Each row has a name. Each question is about the rows just above it.

Z: [-8.44 -3.13 -7.56  1.79 -6.41 -4.48  4.39 -8.19 -5.22  0.27]
H: [ 1.41 -0.23 -1.66  4.15 -0.66 -0.16 -0.76  3.49  2.16 -3.08]
A: [-1.74 -0.16  4.67 -3.16 -3.02 -2.45  2.26 -5.15 -4.75  6.69]
M: [ 4.97  1.49 -1.10 -4.75  2.12  2.94 -3.00 -4.76  3.44 -6.13]
Which value is in both A and H?	[-0.16]
Shared by A and M:	[-4.75]

F: [ 0.88 -4.46  1.97  1.35 -3.25  7.25 -5.05  0.95]
E: [ 2.17 -1.04 -5.81  1.97  1.35  1.34 -1.90  3.17]
J: [-1.04  9.51  8.41  1.96 -4.46  1.83 -0.74 -1.39]
Which value is in both F and J?	[-4.46]
Which value is in both J and F?	[-4.46]
Which value is in both E and J?	[-1.04]
Shared by J and E:	[-1.04]

zova: [-6.68 -3.03 -2.76  0.76 -1.12  4.96  1.99  3.76]
nuvo: [-6.68 -1.83  1.92  1.10  5.32 -3.05  0.76  1.67]
ranu: [-6.68  1.43  0.35 -1.84  0.30  5.96 -6.46  2.75]
Dol: [-6.68 -1.38 -0.06  5.51  1.92 -1.07  2.95 -2.32]
Kupen: [-6.68 -1.92 -6.69  9.62 -6.68 -2.21 -0.76  1.10]
ralan: [-6.68  0.26 -3.95 -0.97 -3.38  2.66  1.76 -1.95]
tir: [-6.68 -1.75  2.26  2.22  1.67 -1.15  0.83  2.02]
kog: [-6.68 -0.01  4.54  3.19  3.83 -4.15 -1.01  1.87]
tam: [ 2.02  1.32 -3.39 -0.63 -4.31  2.37  1.29  0.82]
mopaf: [-6.68 -2.54 -1.03  5.30  0.83 -1.23  3.34  1.15]
The one value in Kupen and mopaf:	[-6.68]
Which value is in both tir and tam?	[2.02]
Which value is in both Dol and tir?	[-6.68]
Shared by zova and Kupen:	[-6.68]

P: [ 1.04  3.32 -2.57 -3.74 -2.56  2.91 -5.91  6.73  2.11 -4.57 -2.31  2.36
  4.05  4.21  3.33  2.80 -5.29  0.66 -3.46 -1.59  4.20]
L: [ 3.89 -5.47  0.33  3.33 -0.45  0.82  0.39  3.34 -4.94 -7.97 -3.16  3.77
  3.40 -0.44  3.58 -2.32 -2.55  3.32  2.84 -5.00  0.03]
C: [-0.57  1.97  4.20 -0.88 -1.23 -4.93  6.50 -3.69 -2.81  2.64  0.79 -0.38
 -4.77 -6.96 -4.49 -5.36 -0.91 -2.34  3.87 -0.28 -1.92]
T: [-2.52 -3.55 -1.92  4.70 -0.28  5.14 -3.55 -1.55 -1.18 -1.69  0.24 -3.41
 -0.56 -1.29 -6.23 -0.44  0.42 -2.82  0.40 -0.45 -6.84]
K: [-2.52 -3.55  4.29  4.70 -0.58  5.14  6.81  2.91 -1.18 -1.69 -1.91 -3.41
 -0.56 -1.29 -6.23 -1.45  0.42 -3.54  0.40  1.56 -6.84]
Where do [ 3.89 -5.47  0.33  3.33 -0.45  0.82  0.39  3.34 -4.94 -7.97 -3.16  3.77
  3.40 -0.44  3.58 -2.32 -2.55  3.32  2.84 -5.00  0.03] appear?	L
The one value in P and C:	[4.20]
Shared by C and P:	[4.20]
Whose row is [ 1.04  3.32 -2.57 -3.74 -2.56  2.91 -5.91  6.73  2.11 -4.57 -2.31  2.36
  4.05  4.21  3.33  2.80 -5.29  0.66 -3.46 -1.59  4.20]?	P
Whose row is [-0.57  1.97  4.20 -0.88 -1.23 -4.93  6.50 -3.69 -2.81  2.64  0.79 -0.38
 -4.77 -6.96 -4.49 -5.36 -0.91 -2.34  3.87 -0.28 -1.92]?	C
The one value in P and K:	[2.91]

gep: [-7.68  1.92 -3.79 -6.08 -1.06 -5.73]
Gug: [-6.35 -6.10  0.11 -3.94  2.22  0.14]
Pap: [ 6.79  2.90 -1.65  1.27 -2.41 -2.13]
Sal: [ 3.47  7.00 -2.73  5.19 -1.34 -2.88]
dibi: [-4.56 -7.44  1.31 -2.88  1.35  0.70]
Tedu: [-3.78  4.38 -5.10  0.94 -6.25 -1.34]
vezek: [-2.24 -5.64 -1.03 -2.24  0.16 -0.60]
fur: [ 0.95 -2.88 -4.45  1.15 -4.03 -6.35]
govo: [-0.11 -6.34 -2.87  1.81 -3.77  0.16]
Zif: [ 2.57 -3.75  2.19 -1.95 -1.94  7.10]
fop: [ 5.64 -6.75  3.08  1.10  0.93  6.52]
kupu: [-3.56 -3.32 -2.67 -2.88 -2.10  0.15]
Shared by kupu and fur:	[-2.88]
Which value is in both Sal and dibi?	[-2.88]
The row with [-4.56 -7.44  1.31 -2.88  1.35  0.70] is	dibi
The one value in kupu and dibi:	[-2.88]
Which value is in both kupu and Sal?	[-2.88]
Which value is in both fur and Gug?	[-6.35]
Which value is in both vezek and govo?	[0.16]

Nibi: [-1.85  1.17 -0.63  3.75  0.87  5.26  0.49 -1.45  2.68  2.85 -3.90]
dos: [ 0.27 -2.00 -6.15  2.03 -0.63  0.50 -7.75 -2.29  3.44  3.30  0.27]
Sines: [-3.90  4.12  3.23 -0.62  1.85  0.16  2.44 -3.59  2.85 -2.23  3.25]
mib: [ 0.27 -2.00 -6.15  2.03 -0.63 -0.82 -7.75  0.82  3.44  3.30  0.27]
Gudet: [-1.90 -0.96  3.94 -2.00 -2.13  5.17  2.68  0.49 -2.65  3.20  0.97]
Shared by Nibi and dos:	[-0.63]
Which value is in both mib and Gudet?	[-2.00]
The one value in Nibi and mib:	[-0.63]
Which value is in both dos and Nibi?	[-0.63]
The one value in mib and Nibi:	[-0.63]

bupo: [ 0.62 -1.14  1.20  0.63  0.62 -7.86]
Sar: [ 0.62  1.20  0.62  0.53 -7.86  3.99]
kas: [ 0.62 -1.14  1.20 -0.40 -6.48 -0.58]
Where do [ 0.62 -1.14  1.20  0.63  0.62 -7.86] appear?	bupo
The row with [ 0.62 -1.14  1.20 -0.40 -6.48 -0.58] is	kas

fiba: [ 3.56  2.38  5.60 -1.93  2.14 -7.91]
sus: [ 9.90  9.89  9.47 -9.51 -0.12  1.48]
kepa: [ 1.30 -2.42  3.37 -0.62  3.80  1.49]
sos: [ 3.56  1.49  5.60 -1.93  2.14  1.30]
Where do [ 3.56  2.38  5.60 -1.93  2.14 -7.91] appear?	fiba
Whose row is [ 3.56  1.49  5.60 -1.93  2.14  1.30]?	sos

tigi: [ 0.92  0.93 -3.63  1.66  2.52 -2.93 -5.27  2.29  5.45 -1.95  4.52 -3.64
 -7.54 -0.61  0.29  3.59 -1.66  3.04  4.02 -1.96  1.79]
fori: [-0.93 -1.74  0.26  3.91 -3.40 -6.37  1.14  0.36  1.05  4.15  3.13 -2.93
 -4.15  3.41 -6.02  6.56 -1.29 -1.03 -3.24  1.20 -1.30]
Lugem: [ 2.23  1.95  5.54 -0.10  0.76  4.95 -0.54 -6.75 -0.24  0.72  2.29 -4.10
 -2.52  7.02  1.48 -0.46 -4.00 -3.61  0.70  1.14  2.05]
movo: [-2.94  7.61  4.06  3.62 -1.70  0.21  0.13 -2.90 -1.95  2.90 -2.82 -2.67
 -5.12 -0.76  4.80  0.70  0.14 -3.82 -2.34  0.36 -0.81]
foru: [ 3.31 -3.10  0.04  2.97 -3.19  0.55  1.63  1.11  2.13  2.31 -0.42 -1.80
 -3.55  2.24 -1.66 -0.56 -3.31 -0.34 -1.85 -5.12  2.28]
muz: [-1.06 -1.63  0.17  2.81 -5.13 -2.91  3.00 -0.62 -1.58  4.08  0.35  0.96
  0.50 -5.80  2.53 -1.77  1.41 -1.30  2.08 -2.28 -1.63]
Shared by fori and movo:	[0.36]
Which value is in both movo and foru?	[-5.12]
Which value is in both tigi and Lugem?	[2.29]
Which value is in both fori and muz?	[-1.30]
Which value is in both fori and tigi?	[-2.93]
Which value is in both tigi and movo?	[-1.95]

tera: [-3.83  6.11  2.48 -3.35  0.44 -0.42  1.85 -3.36]
budi: [-3.36 -5.34 -3.37  7.58  8.28 -3.36  0.13  0.44]
mesig: [-4.60 -0.64  5.73  0.02  6.74  0.67  7.03 -3.36]
Which value is in both budi and mesig?	[-3.36]
Shared by mesig and tera:	[-3.36]
Shared by tera and mesig:	[-3.36]
The one value in mesig and budi:	[-3.36]

teko: [1.14 1.13 2.97 2.96]
tanot: [ 1.26  2.97  1.27 -3.78]
fole: [-3.51  0.28 -4.16  1.14]
soka: [-5.86  2.97 -3.04  1.26]
Shared by fole and teko:	[1.14]
The one value in tanot and teko:	[2.97]
The one value in teko and soka:	[2.97]
The one value in teko and fole:	[1.14]

mized: [ 0.71  0.91 -0.29  0.56 -1.99 -0.64 -0.69 -2.82 -0.37 -0.11  0.89  0.86]
seb: [ 0.00 -5.48 -0.75  0.46 -0.36  0.90 -3.24  0.22  2.11 -1.56 -0.17 -0.11]
vod: [ 0.71  0.91 -6.68 -0.12 -1.99 -0.64 -0.69 -2.82 -0.36 -0.11  0.89  0.86]
vesin: [-1.73  1.46 -0.86 -7.09  0.33  0.58 -0.16  1.09  0.08 -0.71  0.46 -0.89]
voti: [-2.00 -1.36 -1.99  0.76 -0.75 -2.21  0.31  0.76 -0.65 -1.73 -0.89  2.05]
The one value in vesin and seb:	[0.46]
The one value in vod and voti:	[-1.99]
Which value is in both mized and voti?	[-1.99]
Shared by voti and vod:	[-1.99]
Shared by voti and mized:	[-1.99]
Which value is in both seb and voti?	[-0.75]

